Below are the code and all the weights of a small trained network. Each question names an input and a target symbol and asks about switching units off, where a switched-off unit gives its printed mean instead of its output.

import numpy as np


def w(rows, s, z=0):
    codes = np.array(rows[::2]) - 128.0
    scale = np.full(codes.shape[1], s)
    scale[-1] = z or s
    return codes * scale


def f(y):
    return np.maximum(y, 0)


def softmax(a):
    e = np.exp(a - a.max(-1, keepdims=True))
    return e / e.sum(-1, keepdims=True)


def log_softmax(a):
    a = a - a.max(-1, keepdims=True)
    return a - np.log(np.exp(a).sum(-1, keepdims=True))


def net(x, mask):
    ids = ['αβγδεζηθλμξπστφψ'.index(c) for c in x.split()]
    T = len(ids)
    res = E[ids] + P[:T]
    r = res
    for j in range(2):
        rows = slice(3 * j, 3 * j + 3)
        q, k, v = (r @ M[0][rows].T for M in (Q, K, V))
        z = softmax(np.where(np.tri(T) > 0, q @ k.T / 3**0.5, -1e9)) @ v
        o = O[0][rows]
        res = res + np.where(mask[j], z, o[:, -1]) @ o[:, :-1]
    y = f(res @ A[0][:, :-1].T + A[0][:, -1])
    res = res + np.where(mask[2:6], y, B[0][:, -1]) @ B[0][:, :-1]
    return log_softmax(res[-1] @ U[:, :-1].T + U[:, -1])


Q, K, V, O, A, B = {}, {}, {}, {}, {}, {}
E = w([
[148,126,139],'α',
[86,171,222],'β',
[122,129,139],'γ',
[47,78,21],'δ',
[41,59,166],'ε',
[137,74,118],'ζ',
[111,193,76],'η',
[171,76,5],'θ',
[141,87,216],'λ',
[138,27,94],'μ',
[195,50,184],'ξ',
[123,126,136],'π',
[9,179,129],'σ',
[136,84,123],'τ',
[126,124,135],'φ',
[140,127,143],'ψ',
],0.019)
P = w([
[98,136,45],'0',
[66,129,23],'1',
[118,155,82],'2',
[50,127,4],'3',
[120,157,84],'4',
[52,130,10],'5',
[135,166,92],'6',
[62,132,2],'7',
[133,161,93],'8',
[55,136,7],'9',
[125,167,96],'10',
[65,131,6],'11',
],0.0039)
Q[0] = w([
[146,134,133],'H1',
[100,4,62],'H1',
[136,77,104],'H1',
[86,127,126],'H2',
[174,114,163],'H2',
[155,161,61],'H2',
],0.039)
K[0] = w([
[150,123,155],'H1',
[1,90,26],'H1',
[114,99,137],'H1',
[81,124,132],'H2',
[177,100,170],'H2',
[162,174,58],'H2',
],0.037)
V[0] = w([
[104,110,70],'H1',
[138,164,141],'H1',
[57,91,135],'H1',
[93,27,135],'H2',
[156,55,255],'H2',
[247,69,103],'H2',
],0.0073)
O[0] = w([
[98,83,58,255],'H1',
[145,121,161,66],'H1',
[77,126,103,240],'H1',
[77,27,118,218],'H2',
[158,2,216,9],'H2',
[192,31,14,54],'H2',
],0.0068,0.0054)
A[0] = w([
[252,124,156,243],'N1',
[133,87,129,97],'N2',
[114,122,95,187],'N3',
[203,84,174,2],'N4',
],0.019,0.0066)
B[0] = w([
[186,41,158,172],'N1',
[156,96,120,177],'N2',
[141,134,152,252],'N3',
[77,253,101,175],'N4',
],0.033,0.013)
U = w([
[146,103,187,56],'α',
[91,135,241,128],'β',
[108,128,174,179],'γ',
[14,104,2,217],'δ',
[42,78,160,250],'ε',
[110,92,99,109],'ζ',
[134,201,90,99],'η',
[131,120,3,17],'θ',
[156,174,222,9],'λ',
[111,76,67,64],'μ',
[177,142,98,141],'ξ',
[109,130,167,153],'π',
[40,155,182,2],'σ',
[114,95,110,166],'τ',
[111,127,160,146],'φ',
[137,111,187,123],'ψ',
],0.011,0.0051)

Each question gives the input, a string of symbols that net reads in full, and the target symbol t.
The units are the heads (3 rows each of Q, K, V and O) and the neurons (one row each of A and B). Each row of codes is followed by its name. A weight is (code - 128) times the scale printed after its matrix; where a second scale follows, it is the last column's (O, A, B and U).
mask holds one flag per unit, heads first, then neurons. A switched-off unit (its flag False) gives its mean, the last column of its rows in O or B, instead of its output. The means were averaged over made-up inputs and are rounded, as every weight is.
A unit's drop is (log p(t) with every unit on - log p(t) with that unit switched off) / (log p(t) with every unit on - log p(t) with every unit switched off).
The circuit of an input: a set's keep is (log p(t) with only the set's units on - log p(t) with every unit switched off) / (log p(t) with every unit on - log p(t) with every unit switched off). Starting from all 6 units, units are removed one at a time, each time the one whose removal leaves the highest keep (on an exact tie, the one counted first), for as long as the keep stays at least 0.8.
circuit, biggest first: the units of the circuit, biggest drop first
k most important neurons: the k neurons with the biggest drops, biggest first
which heads matter: for each layer, one digit per head in row order, 1 if its drop is at least 0.15 and else 0, layers parted by /
drop when u is switched off: that unit's drop, to one decimal
input δ ξ μ, target μ: which heads matter	11
input ψ δ α ε δ λ λ θ δ μ δ τ, target δ: circuit, biggest first	[N1]
input μ η ψ δ δ η γ γ α, target α: which heads matter	11
input ζ μ α, target α: circuit, biggest first	[H2, H1, N1]
input η λ η φ η ψ, target η: which heads matter	01
input α η σ η λ μ μ α, target η: 2 most important neurons	[N1, N2]
input δ α ξ δ σ μ θ φ δ ξ τ, target μ: circuit, biggest first	[H2, N2, H1]
input τ λ φ δ ζ ε μ, target μ: circuit, biggest first	[H2, N2, H1]
input η ζ λ γ, target η: 3 most important neurons	[N1, N2, N3]
input α δ γ π, target δ: 2 most important neurons	[N1, N2]
input ε η ε ε η φ τ φ, target η: 2 most important neurons	[N1, N2]
input γ ψ δ α δ δ μ λ, target δ: 3 most important neurons	[N4, N3, N1]
input ξ λ δ γ δ α ψ λ, target δ: drop when H2 is switched off	0.3
input ψ η ξ δ π δ λ ε τ ξ ξ, target ξ: drop when N3 is switched off	0.0
input δ β τ π, target δ: drop when H1 is switched off	0.2
input η α α β η α, target η: drop when N1 is switched off	1.0
